Below is a small trained network, with its code and all its weights. Each question gives an input and a class and asks what happens when units are switched off, that is, made to give their printed mean instead of their output.

import numpy as np


def w(rows, s, z=0):
    codes = np.array(rows[::2]) - 128.0
    scale = np.full(codes.shape[1], s)
    scale[-1] = z or s
    return codes * scale


def norm(h):
    return h / np.sqrt((h * h).mean(-1, keepdims=True) + 1e-5)


def f(y):
    return y / 2 * (1 + np.tanh(0.7978845608 * (y + 0.044715 * y**3)))


def log_softmax(a):
    a = a - a.max(-1, keepdims=True)
    return a - np.log(np.exp(a).sum(-1, keepdims=True))


def net(x, mask):
    res = np.array(x, float).reshape(1, 5) / 4 @ E
    u = 0
    for l in range(2):
        y = f(norm(res) @ A[l][:, :-1].T + A[l][:, -1])
        res = res + np.where(mask[u : u + 7], y, B[l][:, -1]) @ B[l][:, :-1]
        u += 7
    return log_softmax(norm(res)[-1] @ U[:, :-1].T + U[:, -1])


A, B = {}, {}
E = w([
[119,152,178,161,101,42,96,83],'x0',
[159,114,133,188,160,1,32,98],'x1',
[57,157,108,171,40,138,80,209],'x2',
[74,209,152,132,30,121,125,123],'x3',
[183,201,78,107,113,186,130,97],'x4',
],0.0012)
A[0] = w([
[190,169,98,69,157,228,187,138,102],'L0N0',
[83,228,137,125,32,118,115,120,18],'L0N1',
[6,141,152,64,94,178,141,186,69],'L0N2',
[179,58,110,123,209,128,144,134,9],'L0N3',
[210,165,140,135,180,57,93,53,63],'L0N4',
[125,160,201,177,182,28,87,92,116],'L0N5',
[137,110,130,64,229,88,144,85,81],'L0N6',
],0.0026,0.0014)
B[0] = w([
[32,155,59,61,206,147,120,154,254],'L0N0',
[130,84,165,148,94,145,249,137,155],'L0N1',
[152,156,156,95,119,25,99,71,168],'L0N2',
[69,114,244,151,55,124,184,112,127],'L0N3',
[213,127,165,52,82,60,123,73,170],'L0N4',
[162,108,76,4,164,160,99,104,206],'L0N5',
[122,38,155,159,82,99,83,191,155],'L0N6',
],0.0029,0.0015)
A[1] = w([
[204,157,130,129,92,155,175,61,58],'L1N0',
[92,167,130,185,89,183,192,191,8],'L1N1',
[131,159,60,67,160,219,127,116,166],'L1N2',
[178,108,93,177,75,148,79,171,160],'L1N3',
[81,177,178,114,1,103,151,142,40],'L1N4',
[132,21,202,153,174,157,178,161,26],'L1N5',
[66,35,202,130,167,148,127,156,90],'L1N6',
],0.0034,0.0013)
B[1] = w([
[182,209,198,130,97,126,84,87,130],'L1N0',
[205,35,169,86,137,32,129,32,143],'L1N1',
[48,156,147,86,111,201,130,176,254],'L1N2',
[28,154,88,217,221,16,115,121,137],'L1N3',
[57,120,252,252,32,83,233,195,164],'L1N4',
[197,81,98,241,39,216,181,21,136],'L1N5',
[216,167,76,196,125,186,177,107,162],'L1N6',
],0.0024,0.0021)
U = w([
[42,166,205,192,37,69,208,167,173],'0',
[189,59,89,210,140,227,196,81,129],'1',
[35,186,56,46,179,253,155,182,192],'2',
[161,230,171,92,81,136,122,79,2],'3',
[73,155,41,196,188,74,48,175,86],'4',
[212,80,145,59,183,52,47,60,164],'5',
],0.0064,0.0022)

Each question gives the input, the list of numbers given to net, and the class t.
The units are the neurons (one row each of A and B). Each row of codes is followed by its name. A weight is (code - 128) times the scale printed after its matrix; where a second scale follows, it is the last column's (A, B and U).
mask holds one flag per neuron, layer by layer. A switched-off neuron (its flag False) gives its mean, the last column of its row in B, instead of its output. The means were averaged over made-up inputs and are rounded, as every weight is.
A unit's drop is (log p(t) with every unit on - log p(t) with that unit switched off) / (log p(t) with every unit on - log p(t) with every unit switched off).
The circuit of an input: a set's keep is (log p(t) with only the set's units on - log p(t) with every unit switched off) / (log p(t) with every unit on - log p(t) with every unit switched off). Starting from the 12 units with the biggest drops (on a tie, the unit counted first), units are removed one at a time, each time the one whose removal leaves the highest keep (on an exact tie, the one counted first), for as long as the keep stays at least 0.8.
circuit, biggest first: the units of the circuit, biggest drop first
unit that matters most: the unit with the biggest drop
top k neurons: the k neurons with the biggest drops, biggest first
k most important neurons of layer l: the k neurons of layer l with the biggest drops, biggest first
drop of u: that unit's drop, to one decimal
input [8,7,-1,7,-5], class 5: circuit, biggest first -> [L0N5]
input [-1,4,-6,-4,-5], class 1: circuit, biggest first -> [L1N5; L0N2]
input [6,-8,1,4,6], class 0: 3 most important neurons of layer 0 -> [L0N5; L0N1; L0N2]
input [-1,-1,-6,-2,0], class 1: circuit, biggest first -> [L0N6; L1N5]
input [0,2,-3,5,-3], class 5: top 2 neurons -> [L0N5; L0N0]
input [-6,1,-3,-7,-2], class 1: circuit, biggest first -> [L1N5; L0N3]
input [-3,-6,4,-4,-7], class 1: circuit, biggest first -> [L1N5; L1N6]
input [-3,3,-2,-5,8], class 2: circuit, biggest first -> [L0N0; L1N2]
input [-5,6,-8,-5,-2], class 1: 3 most important neurons of layer 1 -> [L1N5; L1N6; L1N1]
input [-5,3,1,3,1], class 4: circuit, biggest first -> [L1N3; L0N0]
input [8,-3,-6,2,-7], class 5: 2 most important neurons of layer 0 -> [L0N5; L0N1]
input [-6,2,-3,-6,2], class 1: top 4 neurons -> [L0N3; L1N5; L0N6; L0N5]
input [1,-1,-6,-3,0], class 1: 2 most important neurons of layer 0 -> [L0N6; L0N3]
input [-2,1,3,5,4], class 0: top 2 neurons -> [L1N4; L0N1]
input [-6,2,6,-1,-2], class 4: top 2 neurons -> [L0N0; L0N5]
input [2,-6,7,-6,-5], class 0: unit that matters most -> L0N2
input [-8,1,-1,4,-7], class 1: top 3 neurons -> [L0N4; L1N6; L0N0]
input [-1,1,-5,-6,-4], class 1: 2 most important neurons of layer 0 -> [L0N3; L0N2]
input [-3,-7,5,6,-5], class 0: drop of L0N2 -> 0.1
input [5,-8,3,5,5], class 0: unit that matters most -> L1N4
input [4,-8,3,3,0], class 0: drop of L1N4 -> 0.2
